Below are the code and all the weights of a small trained network. Each question names an input and a class and asks about switching units off, where a switched-off unit gives its printed mean instead of its output.

import numpy as np


def w(rows, s, z=0):
    codes = np.array(rows[::2]) - 128.0
    scale = np.full(codes.shape[1], s)
    scale[-1] = z or s
    return codes * scale


def f(y):
    return np.maximum(y, 0)


def log_softmax(a):
    a = a - a.max(-1, keepdims=True)
    return a - np.log(np.exp(a).sum(-1, keepdims=True))


def net(x, mask):
    res = np.array(x, float).reshape(1, 5) / 4 @ E
    y = f(res @ A[0][:, :-1].T + A[0][:, -1])
    res = res + np.where(mask, y, B[0][:, -1]) @ B[0][:, :-1]
    return log_softmax(res[-1] @ U[:, :-1].T + U[:, -1])


A, B = {}, {}
E = w([
[200,79,188,237,115,136,189,152,146,163],'x0',
[152,100,122,109,181,156,143,146,171,102],'x1',
[126,124,138,131,96,115,95,109,120,114],'x2',
[186,194,98,115,66,175,82,146,176,170],'x3',
[130,121,134,96,151,84,164,67,246,159],'x4',
],0.014)
A[0] = w([
[249,215,87,80,90,138,81,145,126,168,186],'N1',
[116,143,65,75,133,95,121,91,169,132,165],'N2',
[32,129,101,100,197,86,101,125,71,135,204],'N3',
[149,98,214,197,105,140,150,160,149,156,164],'N4',
[130,102,166,147,158,30,149,83,133,58,168],'N5',
[92,149,76,125,113,168,87,158,82,93,170],'N6',
[157,103,154,188,162,103,146,118,69,106,143],'N7',
[152,82,177,174,108,197,121,170,86,113,136],'N8',
[73,134,125,125,143,65,179,84,148,135,139],'N9',
[191,196,100,177,102,218,46,187,110,116,153],'N10',
[199,97,157,148,97,95,140,138,170,200,170],'N11',
[139,110,92,147,116,161,104,220,51,83,254],'N12',
[183,149,128,195,114,148,114,139,165,136,126],'N13',
[137,75,133,131,202,35,188,117,187,122,164],'N14',
],0.011,0.0065)
B[0] = w([
[109,192,53,228,185,133,119,132,194,105,254],'N1',
[106,139,70,120,114,144,8,236,202,105,214],'N2',
[180,107,158,2,160,126,107,68,92,114,235],'N3',
[153,165,214,229,46,105,199,144,95,156,236],'N4',
[192,122,241,95,104,87,106,151,41,197,216],'N5',
[105,92,138,94,215,168,125,59,165,31,214],'N6',
[92,100,119,166,84,10,167,167,72,77,199],'N7',
[46,109,71,197,148,188,142,170,48,139,209],'N8',
[121,165,130,47,129,111,97,182,158,208,201],'N9',
[125,172,104,177,225,176,117,65,116,163,246],'N10',
[141,145,143,149,41,217,163,115,138,218,231],'N11',
[131,95,128,101,232,144,193,148,75,68,245],'N12',
[171,126,124,190,119,162,208,136,174,142,195],'N13',
[144,108,136,80,50,146,94,182,80,165,246],'N14',
],0.0079,0.016)
U = w([
[139,35,140,44,157,152,153,77,58,43,251],'0',
[150,107,136,66,142,83,32,135,127,167,201],'1',
[137,72,113,194,131,72,168,204,25,61,156],'2',
[142,95,189,142,71,106,115,151,101,180,74],'3',
[148,138,69,144,238,134,107,59,149,94,81],'4',
[66,160,28,151,50,137,45,174,210,104,129],'5',
[137,123,131,227,181,191,132,121,75,158,14],'6',
[187,106,127,183,42,157,143,73,254,147,99],'7',
],0.0084,0.0021)

Each question gives the input, the list of numbers given to net, and the class t.
The units are the neurons (one row each of A and B). Each row of codes is followed by its name. A weight is (code - 128) times the scale printed after its matrix; where a second scale follows, it is the last column's (A, B and U).
mask holds one flag per neuron, in row order. A switched-off neuron (its flag False) gives its mean, the last column of its row in B, instead of its output. The means were averaged over made-up inputs and are rounded, as every weight is.
A unit's drop is (log p(t) with every unit on - log p(t) with that unit switched off) / (log p(t) with every unit on - log p(t) with every unit switched off).
The circuit of an input: a set's keep is (log p(t) with only the set's units on - log p(t) with every unit switched off) / (log p(t) with every unit on - log p(t) with every unit switched off). Starting from the 12 units with the biggest drops (on a tie, the unit counted first), units are removed one at a time, each time the one whose removal leaves the highest keep (on an exact tie, the one counted first), for as long as the keep stays at least 0.8.
units of the circuit, in order: the units of the circuit, biggest drop first
top k neurons: the k neurons with the biggest drops, biggest first
drop of u: that unit's drop, to one decimal
input [3,6,7,1,1], class 7: units of the circuit, in order : N12; N10
input [8,2,7,3,2], class 7: units of the circuit, in order : N11
input [1,-5,5,1,4], class 7: units of the circuit, in order : N8; N12
input [-6,-1,-1,-5,1], class 1: top 3 neurons : N12; N9; N2
input [8,4,1,0,4], class 3: units of the circuit, in order : N14; N1
input [0,4,4,-2,-7], class 0: units of the circuit, in order : N6; N1
input [-1,7,-3,1,-2], class 4: units of the circuit, in order : N4; N5
input [0,7,-8,1,-1], class 4: top 2 neurons : N4; N5
input [-6,5,-8,0,-3], class 0: top 2 neurons : N3; N1
input [7,6,-4,-2,1], class 3: top 4 neurons : N11; N12; N14; N1
input [2,-2,3,5,1], class 7: top 2 neurons : N12; N8
input [-3,-7,-3,6,0], class 4: top 2 neurons : N10; N14
input [-4,-8,5,1,5], class 5: top 2 neurons : N2; N12
input [-1,-2,-8,-8,-8], class 0: units of the circuit, in order : N3
input [-7,1,-8,4,2], class 5: top 2 neurons : N2; N12
input [-2,-6,4,0,4], class 1: top 2 neurons : N1; N8
input [-8,6,1,-1,4], class 1: drop of N3 : 0.2
input [-3,-3,3,-6,-7], class 0: drop of N12 : 0.0
input [0,-8,-1,-5,8], class 1: drop of N9 : 0.2
input [6,5,3,-1,-4], class 2: units of the circuit, in order : N7
input [-7,2,-7,3,6], class 5: drop of N2 : 0.1
